Below are the code and all the weights of a small trained network. Each question names an input and a class and asks about switching units off, where a switched-off unit gives its printed mean instead of its output.

import numpy as np


def w(rows, s, z=0):
    codes = np.array(rows[::2]) - 128.0
    scale = np.full(codes.shape[1], s)
    scale[-1] = z or s
    return codes * scale


def f(y):
    return np.maximum(y, 0)


def log_softmax(a):
    a = a - a.max(-1, keepdims=True)
    return a - np.log(np.exp(a).sum(-1, keepdims=True))


def net(x, mask):
    res = np.array(x, float).reshape(1, 5) / 4 @ E
    y = f(res @ A[0][:, :-1].T + A[0][:, -1])
    res = res + np.where(mask, y, B[0][:, -1]) @ B[0][:, :-1]
    return log_softmax(res[-1] @ U[:, :-1].T + U[:, -1])


A, B = {}, {}
E = w([
[78,1,224],'x0',
[30,229,168],'x1',
[242,171,222],'x2',
[128,129,128],'x3',
[127,127,128],'x4',
],0.0075)
A[0] = w([
[195,160,182,111],'neuron 1',
[74,214,140,42],'neuron 2',
[121,201,172,26],'neuron 3',
[207,175,239,99],'neuron 4',
[151,152,83,66],'neuron 5',
[182,252,6,88],'neuron 6',
[96,146,145,3],'neuron 7',
[124,120,53,18],'neuron 8',
[176,64,103,47],'neuron 9',
[117,100,43,179],'neuron 10',
[86,81,150,30],'neuron 11',
[169,145,72,111],'neuron 12',
[176,107,87,77],'neuron 13',
[130,153,37,126],'neuron 14',
[133,152,101,97],'neuron 15',
[10,244,200,70],'neuron 16',
[59,97,73,113],'neuron 17',
[174,105,99,68],'neuron 18',
[54,102,136,36],'neuron 19',
[78,126,66,80],'neuron 20',
[128,89,103,6],'neuron 21',
[149,209,122,164],'neuron 22',
[202,67,58,48],'neuron 23',
[131,151,102,72],'neuron 24',
[172,104,86,89],'neuron 25',
[114,159,85,154],'neuron 26',
[62,116,55,59],'neuron 27',
[156,75,169,181],'neuron 28',
[78,60,218,121],'neuron 29',
[99,71,204,143],'neuron 30',
[93,92,98,8],'neuron 31',
],0.014,0.0023)
B[0] = w([
[62,197,84,190],'neuron 1',
[182,156,85,192],'neuron 2',
[136,149,102,173],'neuron 3',
[39,219,56,221],'neuron 4',
[127,89,154,158],'neuron 5',
[119,6,241,250],'neuron 6',
[149,137,120,144],'neuron 7',
[110,136,122,157],'neuron 8',
[185,149,115,181],'neuron 9',
[119,170,102,178],'neuron 10',
[123,93,153,171],'neuron 11',
[97,120,137,167],'neuron 12',
[169,145,99,161],'neuron 13',
[116,113,170,180],'neuron 14',
[123,105,144,150],'neuron 15',
[247,128,96,244],'neuron 16',
[78,202,103,188],'neuron 17',
[165,138,97,159],'neuron 18',
[106,143,127,174],'neuron 19',
[84,177,92,172],'neuron 20',
[138,140,122,148],'neuron 21',
[86,100,144,189],'neuron 22',
[212,140,101,193],'neuron 23',
[129,110,142,147],'neuron 24',
[169,143,106,162],'neuron 25',
[101,115,135,165],'neuron 26',
[74,195,66,184],'neuron 27',
[116,132,130,191],'neuron 28',
[126,29,206,222],'neuron 29',
[126,50,195,207],'neuron 30',
[107,157,130,157],'neuron 31',
],0.023,0.013)
U = w([
[58,110,250,91],'0',
[13,219,153,251],'1',
[221,179,151,36],'2',
],0.011,0.0028)

Each question gives the input, the list of numbers given to net, and the class t.
The units are the neurons (one row each of A and B). Each row of codes is followed by its name. A weight is (code - 128) times the scale printed after its matrix; where a second scale follows, it is the last column's (A, B and U).
mask holds one flag per neuron, in row order. A switched-off neuron (its flag False) gives its mean, the last column of its row in B, instead of its output. The means were averaged over made-up inputs and are rounded, as every weight is.
A unit's drop is (log p(t) with every unit on - log p(t) with that unit switched off) / (log p(t) with every unit on - log p(t) with every unit switched off).
The circuit of an input: a set's keep is (log p(t) with only the set's units on - log p(t) with every unit switched off) / (log p(t) with every unit on - log p(t) with every unit switched off). Starting from the 12 units with the biggest drops (on a tie, the unit counted first), units are removed one at a time, each time the one whose removal leaves the highest keep (on an exact tie, the one counted first), for as long as the keep stays at least 0.8.
circuit, biggest first: the units of the circuit, biggest drop first
unit that matters most: the unit with the biggest drop
top k neurons: the k neurons with the biggest drops, biggest first
drop of u: that unit's drop, to one decimal
input [-4,5,-1,1,-6], class 2: top 4 neurons -> neuron 16; neuron 2; neuron 29; neuron 30
input [-1,3,4,-2,3], class 1: circuit, biggest first -> neuron 4
input [6,-7,-7,-6,5], class 1: top 2 neurons -> neuron 16; neuron 6
input [0,-2,0,-7,-8], class 2: top 2 neurons -> neuron 6; neuron 4
input [4,-5,5,7,7], class 1: top 3 neurons -> neuron 16; neuron 4; neuron 6
input [2,-7,-6,6,2], class 2: top 4 neurons -> neuron 23; neuron 4; neuron 9; neuron 1
input [-4,6,-5,2,0], class 2: top 2 neurons -> neuron 16; neuron 4
input [-3,-4,4,3,-5], class 1: top 3 neurons -> neuron 16; neuron 4; neuron 1
input [-5,-2,-5,-6,-5], class 0: top 3 neurons -> neuron 6; neuron 4; neuron 1
input [-5,7,-1,-6,-5], class 2: top 2 neurons -> neuron 16; neuron 2
input [-5,6,2,8,8], class 2: top 4 neurons -> neuron 16; neuron 2; neuron 29; neuron 30
input [2,-1,-3,-7,-6], class 1: top 2 neurons -> neuron 6; neuron 16
input [4,1,5,7,-7], class 1: top 3 neurons -> neuron 6; neuron 4; neuron 1
input [-4,4,6,-4,6], class 1: unit that matters most -> neuron 4
input [-7,6,-6,-3,-6], class 0: top 2 neurons -> neuron 6; neuron 4
input [-7,5,2,7,-1], class 0: drop of neuron 6 -> 3.5
input [-3,-2,5,7,1], class 1: drop of neuron 4 -> 0.1
input [-4,3,-1,4,-8], class 0: drop of neuron 6 -> 1.3
input [4,-2,-8,0,6], class 1: drop of neuron 10 -> 0.0
input [-8,4,-3,5,3], class 0: unit that matters most -> neuron 6
